Below is a small trained network, with its code and all its weights. Each question gives an input and a class and asks what happens when units are switched off, that is, made to give their printed mean instead of their output.

import numpy as np


def w(rows, s, z=0):
    codes = np.array(rows[::2]) - 128.0
    scale = np.full(codes.shape[1], s)
    scale[-1] = z or s
    return codes * scale


def f(y):
    return np.maximum(y, 0)


def log_softmax(a):
    a = a - a.max(-1, keepdims=True)
    return a - np.log(np.exp(a).sum(-1, keepdims=True))


def net(x, mask):
    res = np.array(x, float).reshape(1, 8) / 4 @ E
    y = f(res @ A[0][:, :-1].T + A[0][:, -1])
    res = res + np.where(mask, y, B[0][:, -1]) @ B[0][:, :-1]
    return log_softmax(res[-1] @ U[:, :-1].T + U[:, -1])


A, B = {}, {}
E = w([
[189,106,136],'x0',
[232,162,1],'x1',
[241,47,120],'x2',
[134,166,226],'x3',
[70,252,126],'x4',
[124,25,219],'x5',
[76,90,81],'x6',
[197,189,181],'x7',
],0.0054)
A[0] = w([
[142,117,128,214],'n0',
[77,89,120,19],'n1',
[138,91,160,137],'n2',
[103,110,159,18],'n3',
[76,42,178,60],'n4',
[98,247,166,100],'n5',
[58,111,74,98],'n6',
[98,207,157,181],'n7',
[120,116,168,93],'n8',
[100,56,161,150],'n9',
[212,145,101,81],'n10',
[184,132,121,220],'n11',
[192,125,172,76],'n12',
[128,163,149,226],'n13',
[96,118,73,195],'n14',
[109,172,92,254],'n15',
],0.016,0.005)
B[0] = w([
[108,123,175,188],'n0',
[130,166,97,156],'n1',
[140,162,149,188],'n2',
[151,164,122,149],'n3',
[165,227,126,222],'n4',
[36,146,255,253],'n5',
[81,170,75,198],'n6',
[70,116,219,238],'n7',
[166,122,103,165],'n8',
[99,213,137,220],'n9',
[227,104,173,222],'n10',
[151,93,201,229],'n11',
[110,200,153,191],'n12',
[117,83,137,204],'n13',
[74,72,123,220],'n14',
[45,116,139,248],'n15',
],0.026,0.0081)
U = w([
[132,201,140,153],'0',
[158,130,3,2],'1',
[111,109,70,34],'2',
[43,171,45,224],'3',
[25,92,145,220],'4',
[143,91,140,89],'5',
],0.0071,0.0048)

Each question gives the input, the list of numbers given to net, and the class t.
The units are the neurons (one row each of A and B). Each row of codes is followed by its name. A weight is (code - 128) times the scale printed after its matrix; where a second scale follows, it is the last column's (A, B and U).
mask holds one flag per neuron, in row order. A switched-off neuron (its flag False) gives its mean, the last column of its row in B, instead of its output. The means were averaged over made-up inputs and are rounded, as every weight is.
A unit's drop is (log p(t) with every unit on - log p(t) with that unit switched off) / (log p(t) with every unit on - log p(t) with every unit switched off).
The circuit of an input: a set's keep is (log p(t) with only the set's units on - log p(t) with every unit switched off) / (log p(t) with every unit on - log p(t) with every unit switched off). Starting from the 12 units with the biggest drops (on a tie, the unit counted first), units are removed one at a time, each time the one whose removal leaves the highest keep (on an exact tie, the one counted first), for as long as the keep stays at least 0.8.
circuit, biggest first: the units of the circuit, biggest drop first
k most important neurons: the k neurons with the biggest drops, biggest first
drop of u: that unit's drop, to one decimal
input [-2,0,4,-6,4,-7,8,-6], class 3: circuit, biggest first -> (n6)
input [-6,0,4,1,1,0,2,-4], class 3: 3 most important neurons -> (n5 n7 n11)
input [5,0,8,-2,-5,-3,6,-3], class 0: 3 most important neurons -> (n9 n13 n15)
input [5,6,2,-4,2,-2,-1,0], class 5: 2 most important neurons -> (n10 n5)
input [6,5,2,-3,4,-5,4,0], class 5: 3 most important neurons -> (n10 n5 n7)
input [2,6,-1,-1,-7,6,-6,3], class 0: 2 most important neurons -> (n12 n14)
input [-1,4,-5,2,-8,2,0,-6], class 3: drop of n7 -> 0.1
input [8,2,-4,0,-8,2,8,2], class 0: drop of n15 -> 0.1
input [-7,-3,6,0,3,0,-8,-8], class 3: drop of n5 -> 0.3
input [-4,-1,1,-5,0,-7,8,1], class 3: drop of n14 -> -0.1
